Rows, each with roughly how far along a hidden order it lies (0 to 30):
In the rows, zero is written as 128.
[151 120 131 114 100 156 192 116 118 104 117 215 107 138 139 167 127 116
 152 134 125 129 106 107 177 122 176 130  94 116 124 138 133 148 139 123
 105 114 119 133  87  78 135  86 147 107 109 149  78 129 137 111 123 143
 131 119  72 125 161 156 153  86 133 136 131 141 126 122 120 111 134 181
 132 123 173  82  78 112 135 119 113 174 129  52 139 119 115 158 111 136
 104 170 112 122 122 145 136 166 174 107 111 123 124 115 122 124 119 121
 123 155 119 124 189 125 128  92 136] => 13
[134 114 129 110 100 142 211 124 118 100 122 168 117 141 119 167 138 111
 154 133 122 130  98  99 160 129 183 131 110 116 134 132 143 142 144 124
 110 103 119 140  89  82 133  85 136 106 117 148 102 126 124 108 119 125
 128 114  99 118 170 133 138 136 141 156 132 148 130 127 127 105 138 163
 124 125 162  69  91 110 153 134 119 172 127  55 132 147 115 147 114 160
 109 150 123 123 124 146 142 175 160 124 109 120 125 107 139 126 119 137
 112 148 138 163 135 133 130 124 132] => 26
[150 135 131 134 109 132 117 138 127 122 119 180 113 114 131 127 121 137
 140 123 129 126 128 128 166 125 171 138 111 127 127 139 129 135 141 128
 119 124 125 129 123 146 130 126 126 130 130 141 136 128 129 114 128 155
 136 125 112 119 130 155 141 106 129 116 132 125 122 121 125 165 143 156
 135 127 129 127 122  77 121 124 128 115 134  97 133 141 109 114 118  94
 112 116 145 124 125 125 126 137 139 100 110 149 127 130 110 124 129 110
 133 147 130 108 159 108 127 123 142] => 15
[130 108 122 148 106 117 107 137 126 142 133 128 123  92 104 117 133 143
 131 119 129 124 138 139 117 133 119 117 138 139 129 127 117  98 128 124
 142 144 120 128 173 197 147 165 102 129 166 112 176 124 100 122 127 141
 137 152 149 100  97 129 114 186 122 131 125 116 123 130 155 192 145 137
 124 138 102 106 182 107 108 115 138  65 131 176 121 178  75 100 140 103
 107  93 140 127 133 100 144  93 116 110 112 162 128 144  99 131 114 108
 132 123 128 134  86 108 142 177 131] => 21
[140 137 134 133 112 137 131 123 132 136 117 141 117 130 144 126 113 144
 130 125 140 128 139 132 155 124 203 117 112 129 119 138 121 133 126 124
 128 157 131 122 124 142 115 131 131 136 115 139 138 130 145 114 132 147
 130 128 114 136  95 164 139  80 124 109 128 129 122 121 121 158 131 134
 136 127 128 186 147 144 120 143 134 123 139 101 131 109 130 116 131 104
 121 116 112 127 124 136 122 128 136 112 109 145 128 136 125 127 134 106
 135 139 104 104 145 103 140  81 138] => 0
[123 130 129 146 113 108  96 158 121 133 126  94 123 107 101 113 140 126
 140 117 127 124 134 135 136 135 187 120 138 133 140 133 136 109 144 128
 138 124 127 130 158 186 130 168 109 134 152 126 209 124 104 108 127 146
 133 129 137  95 116 133 120 169 131 132 129 121 126 124 155 198 153 137
 125 134 104 106 169  61 131 134 153  94 132 145 121 196  85  78 142  69
 122  48 155 127 128 110 140 114 117 111 103 150 130 140 126 126 124 112
 116 136 146 150  73  96 134 172 136] => 27
[135 125 127 135 143 121  43 120 137 149 132 140 133 109 131  98 118 151
 114 120 130 126 150 143 125 127  85 130 132 136 123 127 113 118 114 131
 133 143 128 123 150 181 135 155 122 138 138 118 145 129 125 138 133 135
 136 142 139 126 110 136 128 120 121 107 126 115 124 128 123 160 131 124
 137 129 100 170 150 121  99 110 122  91 128 172 128 133 130 109 127 105
 130 124 147 126 129 112 121 101 116 114 135 150 130 142 104 129 129 111
 142 127 126  93 145 117 124 133 131] => 26
[135 149 134 150 148 116  21 136 144 164 126 100 127 110 146  92 105 168
 109 113 142 125 170 160 119 124 141 116 136 140 118 133 109 114 113 131
 143 160 136 113 161 211 119 178 121 154 129 119 188 132 134 139 137 145
 134 147 142 135  79 163 132 101 113  80 127 107 121 122 122 189 129  94
 147 130  81 231 180 134  96 134 144  72 137 195 125 111 142  93 141  65
 141  84 140 129 128 111 111  78 103 106 126 158 133 137 107 129 145  94
 146 124 110  66 140  92 134 104 138] => 16
[156 101 125  93  86 164 253 104 106  86 120 255 106 145 127 184 130 101
 156 141 109 127  80  87 195 123 144 155  97 110 125 134 139 159 139 121
  92  92 111 139  69  22 143  43 146  92 104 156  47 126 140 112 119 131
 131 113  57 126 195 124 155 105 147 156 131 151 129 127 114  65 131 201
 124 121 202  26  37 107 142 105  92 199 123  20 142 125 104 200 105 192
  90 201 112 120 121 154 141 191 194 131 118 115 121  94 123 123 109 144
 120 160 128 149 202 152 119 110 132] => 30
[121 154 136 159 162 102   1 151 152 173 131  23 137 111 144  73 112 170
  95 108 150 128 185 168  83 127 126  95 142 146 122 125 102 102 105 132
 157 183 136 111 170 249 112 213 115 166 137 109 200 133 129 143 139 133
 133 149 169 131  61 154 109  99 105  77 122 102 122 123 131 201 123  62
 145 133  64 255 201 149  88 140 157  56 133 233 120 103 158  86 145  50
 158  68 136 131 132 106 107  61  74 114 135 154 135 169 114 133 146 100
 152 108 117  81 118  90 141 112 134] => 16
[138 169 143 150 167  99   1 156 143 162 115  71 125 110 148  66 105 174
 108 110 144 122 178 163 115 126 209 126 152 144 121 143 121 107 125 136
 148 165 147 113 184 238  96 205 113 177 116 132 213 132 149 126 143 163
 131 119 147 144  52 165 135 118 118  67 134  92 116 121 103 223 134  71
 150 131  51 255 208 102  93 155 147  48 154 182 126 127 160  65 159  66
 164  41 162 130 126 109  96  76  88  98 119 162 137 166 108 126 169  94
 146 129 131  70 112  78 130 105 144] => 12
[131 172 141 170 145 107   1 165 156 190 124  44 128 100 163  66  95 188
 104  98 162 128 216 180 101 123 188  78 124 152 115 134  90  99 101 129
 155 215 140 104 172 255 106 239 112 170 136 111 229 136 129 129 143 158
 138 159 159 136  42 204 129  47  98  43 120  99 117 113 145 255 128  70
 157 134  54 255 230 161  81 150 185  51 137 244 119  88 159  54 161   1
 151  57 130 128 129 107 107  53  84  94 116 178 135 188  94 131 153  70
 150 125  84  22 132  59 151  78 148] => 5
[122 125 128 138 123 117 106 149 124 132 129  89 128 112 113 122 136 129
 128 121 127 127 145 129 120 134 145 120 137 132 137 130 131 115 133 128
 134 133 126 130 147 153 135 156 115 131 144 124 170 126 106 119 126 134
 132 132 142 108 122 119 119 158 129 133 129 124 128 128 148 151 137 133
 126 133 116  98 148  93 129 130 141  99 125 173 121 173 103 100 134 104
 126 102 142 127 130 118 137 126 109 117 116 137 129 137 124 129 121 119
 121 124 145 147 104 101 133 157 130] => 20
[128 119 128 126 117 123 173 132 119 117 127  57 126 125 112 137 137 109
 137 130 122 127 113 119 130 132 158 128 130 121 134 130 138 126 134 126
 130 113 125 133 131 103 134 111 123 118 134 133 139 125 121 114 123 129
 128 121 118 119 147 114 127 164 137 150 132 136 128 128 132 133 138 147
 120 130 130  86 134 104 142 130 129 126 132 110 126 165 108 124 131 152
 123 112 131 126 128 124 137 144 134 125 115 134 128 121 137 128 124 131
 118 134 147 164  99 130 131 161 128] => 20
[163 123 127 118 172 102   7 130 123 123 126 204 116  83 110  79 121 166
 116 134 105 111  98 130 144 128  85 206 185 136 129 143 142 124 134 140
 133  92 136 127 183 172 130 130 108 148 125 136 142 124 150 133 137 156
 135  98 138 137  99  75 144 218 152 127 150  97 118 134  54 172 140 118
 131 129  72 156 145  30  84  96  91   1 162 124 140 169 121  96 114 208
 145  90 207 126 128  87  97  94 143 105 144 165 130 127 116 121 158 114
 153 137 181  95 151 160  87 184 133] => 12
[131 135 136 124 105 135 166 125 122 117 116 120 115 121 133 146 123 119
 140 129 135 128 129 119 155 128 222 119 111 124 127 139 136 140 138 125
 122 137 129 131 104 106 115 110 129 119 110 147 124 128 142 108 128 142
 126 113 107 130 128 151 138  99 133 128 132 136 125 123 118 144 134 128
 133 128 141 147 136 136 139 152 130 150 139  82 132 133 135 130 132 124
 125 110 108 127 123 140 127 151 140 120 103 137 128 125 150 126 137 120
 120 141 121 138 125 122 139 103 137] => 12
[136 142 135 140 131 122  67 139 136 142 120 122 120 122 144 105 115 151
 126 119 139 126 152 140 135 124 181 122 124 134 121 138 121 126 126 129
 131 145 132 118 141 181 116 158 123 144 120 129 165 131 137 122 134 152
 133 131 120 130 102 159 140  91 119  94 129 117 121 119 126 187 136 119
 141 129 100 193 164 121 110 138 140  95 136 158 128 122 137  99 133  60
 136 103 136 127 126 122 115 108 121 112 115 149 130 147 118 126 144 103
 136 136 114  94 140  91 134  99 140] => 0
[153 119 127 121 108 145 133 117 126 125 122 231 113 127 135 147 121 142
 136 131 125 127 124 123 167 122 141 137 112 126 120 136 121 137 128 126
 114 130 122 126 107 116 134 101 133 121 117 140 107 130 138 125 128 144
 135 131  92 128 143 152 146  89 127 112 129 130 124 124 125 128 130 159
 135 124 159 111 101 119 120 109 115 140 129  99 137 105 119 133 110 123
 107 158 120 124 124 133 128 135 157 106 123 142 125 120 106 123 123 113
 133 147 115  98 196 122 125  99 137] => 8
[145 109 123 112  86 150 201 121 111 100 121 226 110 121 112 164 139 110
 152 136 114 126  94 107 179 126 146 157 118 116 132 137 136 144 147 124
 107  96 117 139  98  79 147  89 135  97 127 142 124 128 122 109 120 140
 133 125  85 107 174 132 142 129 139 156 131 141 126 127 139 109 143 181
 122 126 173  30  81  93 139 113 111 155 125  62 135 153  87 139 112 141
  91 173 126 123 124 135 145 169 173 118 110 130 123 105 116 124 111 128
 117 150 129 141 154 106 122 121 132] => 30
[118 147 135 151 130 110  71 153 136 148 127  46 134 122 130 102 122 137
 127 110 146 129 163 145 108 130 185  90 133 141 130 127 123 115 125 128
 145 143 132 121 150 198 119 194 114 148 140 122 192 129 115 115 131 132
 130 137 141 120  98 154 118 107 115 106 124 119 126 122 148 188 135 100
 137 134  91 185 200 137 119 150 160  93 130 184 118 146 135  88 149  53
 146  75 131 129 130 120 126 103  92 117 115 146 131 156 122 131 136 111
 122 125 127 120  82  85 146 119 135] => 19
[126 141 135 149 137  98  28 150 136 150 122  71 127 102 129  85 116 156
 121 114 139 122 159 154 125 129 193 125 143 142 126 140 122 108 129 131
 147 157 138 117 168 223 115 186 112 154 136 127 184 128 130 118 136 157
 133 129 145 123  77 152 126 140 123  92 132 106 121 123 121 218 140  98
 138 134  72 235 216 104 106 143 152  56 150 178 122 157 121  70 152  83
 145  60 150 129 128 105 114  94  94 103 110 169 129 154 122 128 151  98
 137 128 129 102  98  88 136 131 140] => 9
[139 123 128 128 112 130 123 140 120 120 124 160 119 112 118 129 133 123
 139 124 121 125 117 120 151 129 155 138 128 126 131 134 133 131 141 128
 123 116 123 132 138 142 137 153 129 121 132 135 142 127 118 112 127 145
 134 126 116 111 129 132 134 139 136 138 132 125 125 126 132 157 143 143
 127 129 131  95 133  76 127 119 126 113 131 121 130 161  99 106 126 126
 114 110 132 124 126 119 134 132 140 109 115 137 127 129 118 125 121 122
 124 141 142 135 128 117 127 145 135] => 28
[141 154 139 137 123 129  91 148 132 135 115 106 115 118 143 120 118 142
 134 116 137 125 151 137 159 124 230 121 117 131 126 138 127 132 138 130
 125 145 131 120 138 182 114 154 122 141 114 139 165 131 135 111 132 159
 134 122 100 122 108 174 146  75 126  96 132 121 120 116 127 188 140 121
 146 126 108 186 139  97 120 143 144 110 138  89 131 129 133  90 129  57
 130  98 138 125 122 123 117 125 125 100 111 148 130 144 126 124 141 106
 130 147 127 100 139  91 137  75 146] => 14
[165 123 131 110  86 175 215 115 126 113 113 255 100 147 158 176 113 125
 150 133 132 132 118 110 199 116 180 127  75 115 114 139 117 160 125 121
  94 124 114 128  66  88 128  59 150 105  92 155  66 134 146 116 124 144
 135 130  46 137 167 178 162  22 126 116 125 147 124 119 131  73 127 183
 142 119 186 106  58 142 136 116 109 197 121  52 145  79 131 156  95 102
  93 204  97 119 119 157 131 175 182 100 111 132 122 112 104 124 113 114
 129 168  93  90 248 154 131  47 141] => 28
[150 108 127 114  97 155 172 115 122 112 121 242 109 127 130 157 126 125
 142 133 120 127 105 113 175 123 144 142 104 122 123 135 126 140 130 123
 107 115 114 133 103  83 137  90 135 106 120 146 101 128 134 118 124 139
 135 127  83 122 155 136 146 101 135 141 130 137 125 124 124 107 133 170
 131 124 161  72  83 114 126 109 103 151 127  75 138 124 107 132 110 148
  98 163 123 122 123 139 133 151 167 112 120 137 124 113 109 126 117 121
 129 152 122 125 184 131 124 109 134] => 7
[154 120 124 126 117 139  93 107 132 136 121 215 112 114 142 122 107 157
 122 132 131 123 126 138 139 121 122 143 121 134 111 139 114 125 115 125
 125 147 127 122 143 135 128 124 129 132 123 135 115 130 151 131 137 147
 136 138 100 140 107 148 145 101 125 106 131 117 121 125 101 144 129 149
 138 127 123 157 137 138  94 124 109  92 145 121 138 100 116 125 122 133
 112 134 131 125 126 122 117 100 151 102 124 161 128 124  99 125 132  97
 152 140 104  66 191 112 129 103 137] => 10
[143 132 134 124 132 126  97 123 127 127 117 162 115 129 138 115 114 145
 131 131 130 123 121 132 148 126 189 149 127 129 121 143 130 134 132 130
 125 137 136 125 136 139 111 115 125 139 104 148 132 128 159 118 133 151
 129  98 109 141 127 139 145 120 137 113 138 119 121 123  91 150 131 125
 135 126 112 214 148 116 113 139 119  92 154 100 136 124 142 122 131 148
 138  95 141 127 125 125 107 118 141 112 120 144 130 131 135 124 146 113
 139 140 129  98 156 124 125 105 138] => 13
[120 143 132 154 129 113  91 156 131 144 127  55 131 108 126  90 129 143
 128 114 139 127 157 148 125 132 173 103 129 136 133 130 125 107 137 129
 145 150 134 123 158 198 125 159 112 147 146 119 189 128 111 118 131 142
 132 139 148 111 106 150 116 142 119 114 126 117 125 124 150 191 139 109
 133 134 105 182 183 102 122 144 162  86 130 186 117 156 116  84 146  50
 135  71 132 130 130 113 131 102 102 115 113 150 131 152 120 129 132 107
 122 119 126 117  84  74 141 134 137] => 5
[135 114 128 120  88 140 202 142 107  92 120 177 113 121 103 162 151  92
 164 129 116 127  85  99 175 131 200 133 117 118 142 134 148 137 161 126
 116  91 116 141 106  98 144  95 124 102 131 148 138 123 107  91 115 139
 132 117  92  94 175 126 134 153 144 192 135 147 130 126 147 137 153 183
 119 128 167  20  94  61 156 124 123 157 124  66 130 191  80 116 116 125
  97 139 138 122 124 132 147 185 155 121  98 127 124 109 131 124 108 130
 104 153 160 181 113 124 130 157 135] => 25
[152 140 133 143 115 127  70 162 122 133 117 157 108  95 126 112 127 146
 141 117 125 121 136 140 177 127 202 139 131 132 132 144 132 123 150 133
 126 123 131 126 145 197 131 152 112 136 129 136 194 128 122 107 129 170
 140 123 104 105 104 154 145 106 129 107 136 118 120 118 131 202 151 152
 136 128 111 132 130  40 116 125 134  88 138 143 131 170  97  73 130  58
 118 112 172 123 125 112 125 132 132  84 101 160 128 140 104 122 139 105
 127 148 139  97 143  89 123 127 147] => 12
[153 114 126 107  85 161 207  99 122 101 120 248 111 149 145 168 122 126
 143 140 121 129 101 111 176 119 140 150  97 117 117 135 126 152 127 123
  99 120 121 130  82  65 132  68 146 109 107 149  72 129 151 124 124 133
 131 124  72 141 160 145 151  70 134 132 128 141 127 125 115  83 125 177
 129 121 184  76  57 141 133 117 103 177 127  42 140  93 121 166 101 173
 100 195 102 125 121 153 131 157 179 123 124 128 126 107 123 124 120 130
 133 151 101 106 215 136 126  81 130] => 15
[144 111 126  99  71 181 255  96 113  87 119 247 110 167 145 203 133  89
 156 143 125 135  98  93 193 120 155 120  65 106 121 132 134 161 132 118
  87 115 113 135  43   4 139  22 159  89  97 156  26 130 135 115 117 121
 127 124  50 129 197 152 154  43 134 152 120 163 132 123 138  46 122 203
 125 118 222  21  22 168 166 124 101 246 107  21 141  87 120 193  95 142
  79 211  69 122 120 174 151 209 193 133 126  99 119  93 131 125 104 145
 111 155  94 141 205 139 130  91 130] => 0
[101 155 134 175 135  91   1 188 141 173 131   1 142  87 111  93 130 151
 121  97 149 128 193 169  80 137 209  75 144 150 139 127 115  83 134 130
 166 177 133 117 197 255 125 252  92 161 170 100 255 127  85 118 132 146
 135 156 171  93  71 162  93 155 107  94 119 108 125 122 180 252 149  81
 135 138  56 185 246  88 115 151 190  53 126 255 106 191 103  37 167   1
 145  36 152 130 133  93 136  78  57 109 101 160 134 185 113 132 130  99
 120 109 130 123  16  60 156 160 136] => 6
